Below are the code and all the weights of a small trained network. Each question names an input and a class and asks about switching units off, where a switched-off unit gives its printed mean instead of its output.

import numpy as np


def w(rows, s, z=0):
    codes = np.array(rows[::2]) - 128.0
    scale = np.full(codes.shape[1], s)
    scale[-1] = z or s
    return codes * scale


def f(y):
    return y / 2 * (1 + np.tanh(0.7978845608 * (y + 0.044715 * y**3)))


def log_softmax(a):
    a = a - a.max(-1, keepdims=True)
    return a - np.log(np.exp(a).sum(-1, keepdims=True))


def net(x, mask):
    res = np.array(x, float).reshape(1, 3) / 4 @ E
    y = f(res @ A[0][:, :-1].T + A[0][:, -1])
    res = res + np.where(mask, y, B[0][:, -1]) @ B[0][:, :-1]
    return log_softmax(res[-1] @ U[:, :-1].T + U[:, -1])


A, B = {}, {}
E = w([
[109,68,139,147,130,106,6,134,168,48,118],'x0',
[71,182,216,162,116,169,135,176,164,140,126],'x1',
[107,140,153,42,185,166,112,89,77,122,30],'x2',
],0.022)
A[0] = w([
[205,169,91,159,43,114,215,156,178,187,157,228],'neuron 1',
[107,41,97,113,132,51,34,81,93,37,137,132],'neuron 2',
[99,195,233,155,141,192,163,196,183,142,160,171],'neuron 3',
[222,119,33,84,193,150,99,44,68,136,78,178],'neuron 4',
[77,242,160,78,100,145,184,147,65,187,183,129],'neuron 5',
[72,149,216,120,167,189,117,88,122,90,46,67],'neuron 6',
[80,132,254,146,151,149,58,163,215,86,124,81],'neuron 7',
[29,164,181,79,151,163,148,120,72,166,100,127],'neuron 8',
[155,181,39,133,82,147,215,88,92,185,200,254],'neuron 9',
[203,82,43,160,117,46,165,98,128,107,171,233],'neuron 10',
[120,114,90,184,67,46,87,210,200,109,201,161],'neuron 11',
[178,166,87,70,227,172,178,81,38,209,67,170],'neuron 12',
],0.0098,0.0083)
B[0] = w([
[149,102,114,84,202,144,202,133,247,160,160,237],'neuron 1',
[76,114,2,129,190,178,84,109,99,91,56,233],'neuron 2',
[150,90,121,110,47,214,196,225,126,228,86,228],'neuron 3',
[64,186,152,111,92,139,157,67,103,41,144,226],'neuron 4',
[156,66,192,90,80,173,94,126,81,166,74,221],'neuron 5',
[221,192,174,63,223,153,63,161,152,88,112,207],'neuron 6',
[208,202,92,127,150,78,114,242,194,50,211,224],'neuron 7',
[184,62,214,135,158,121,112,140,61,129,125,207],'neuron 8',
[188,166,157,26,129,140,163,94,176,112,190,251],'neuron 9',
[240,67,93,148,218,65,68,69,145,119,189,233],'neuron 10',
[96,68,90,225,72,92,108,138,87,154,178,247],'neuron 11',
[71,208,199,137,113,85,108,104,35,84,153,253],'neuron 12',
],0.0092,0.03)
U = w([
[197,158,135,94,194,121,123,131,178,108,161,253],'0',
[55,157,166,122,99,106,151,79,97,117,166,181],'1',
[123,104,130,125,88,172,180,144,175,200,118,65],'2',
[160,116,171,119,124,141,118,136,83,168,33,59],'3',
[136,75,92,172,149,120,80,90,102,151,123,168],'4',
[70,138,90,94,149,185,109,109,120,99,2,37],'5',
[118,149,123,206,74,114,109,197,141,132,150,90],'6',
],0.015,0.0025)

Each question gives the input, the list of numbers given to net, and the class t.
The units are the neurons (one row each of A and B). Each row of codes is followed by its name. A weight is (code - 128) times the scale printed after its matrix; where a second scale follows, it is the last column's (A, B and U).
mask holds one flag per neuron, in row order. A switched-off neuron (its flag False) gives its mean, the last column of its row in B, instead of its output. The means were averaged over made-up inputs and are rounded, as every weight is.
A unit's drop is (log p(t) with every unit on - log p(t) with that unit switched off) / (log p(t) with every unit on - log p(t) with every unit switched off).
The circuit of an input: a set's keep is (log p(t) with only the set's units on - log p(t) with every unit switched off) / (log p(t) with every unit on - log p(t) with every unit switched off). Starting from all 12 units, units are removed one at a time, each time the one whose removal leaves the highest keep (on an exact tie, the one counted first), for as long as the keep stays at least 0.8.
units of the circuit, in order: the units of the circuit, biggest drop first
top k neurons: the k neurons with the biggest drops, biggest first
drop when u is switched off: that unit's drop, to one decimal
input [-8,-5,3], class 1: units of the circuit, in order : neuron 12
input [-5,1,8], class 3: top 3 neurons : neuron 8; neuron 5; neuron 6
input [7,0,2], class 5: top 2 neurons : neuron 2; neuron 10
input [1,0,3], class 5: units of the circuit, in order : neuron 10; neuron 9
input [8,0,-1], class 4: top 2 neurons : neuron 2; neuron 3
input [-6,0,5], class 1: top 2 neurons : neuron 12; neuron 4
input [-3,0,5], class 1: top 2 neurons : neuron 12; neuron 3
input [0,5,-8], class 2: top 2 neurons : neuron 1; neuron 3
input [0,3,1], class 3: top 3 neurons : neuron 9; neuron 1; neuron 10
input [-6,6,1], class 3: top 2 neurons : neuron 5; neuron 8
input [1,-6,-1], class 4: top 2 neurons : neuron 7; neuron 6
input [8,0,8], class 5: top 2 neurons : neuron 2; neuron 10
input [1,-7,4], class 5: top 2 neurons : neuron 2; neuron 11
input [0,-7,6], class 1: units of the circuit, in order : neuron 4
input [-5,5,0], class 2: top 2 neurons : neuron 3; neuron 1
input [7,-2,8], class 5: drop when neuron 2 is switched off : 0.3
input [6,4,0], class 6: drop when neuron 9 is switched off : 0.4
input [2,-7,-8], class 4: drop when neuron 11 is switched off : 0.7
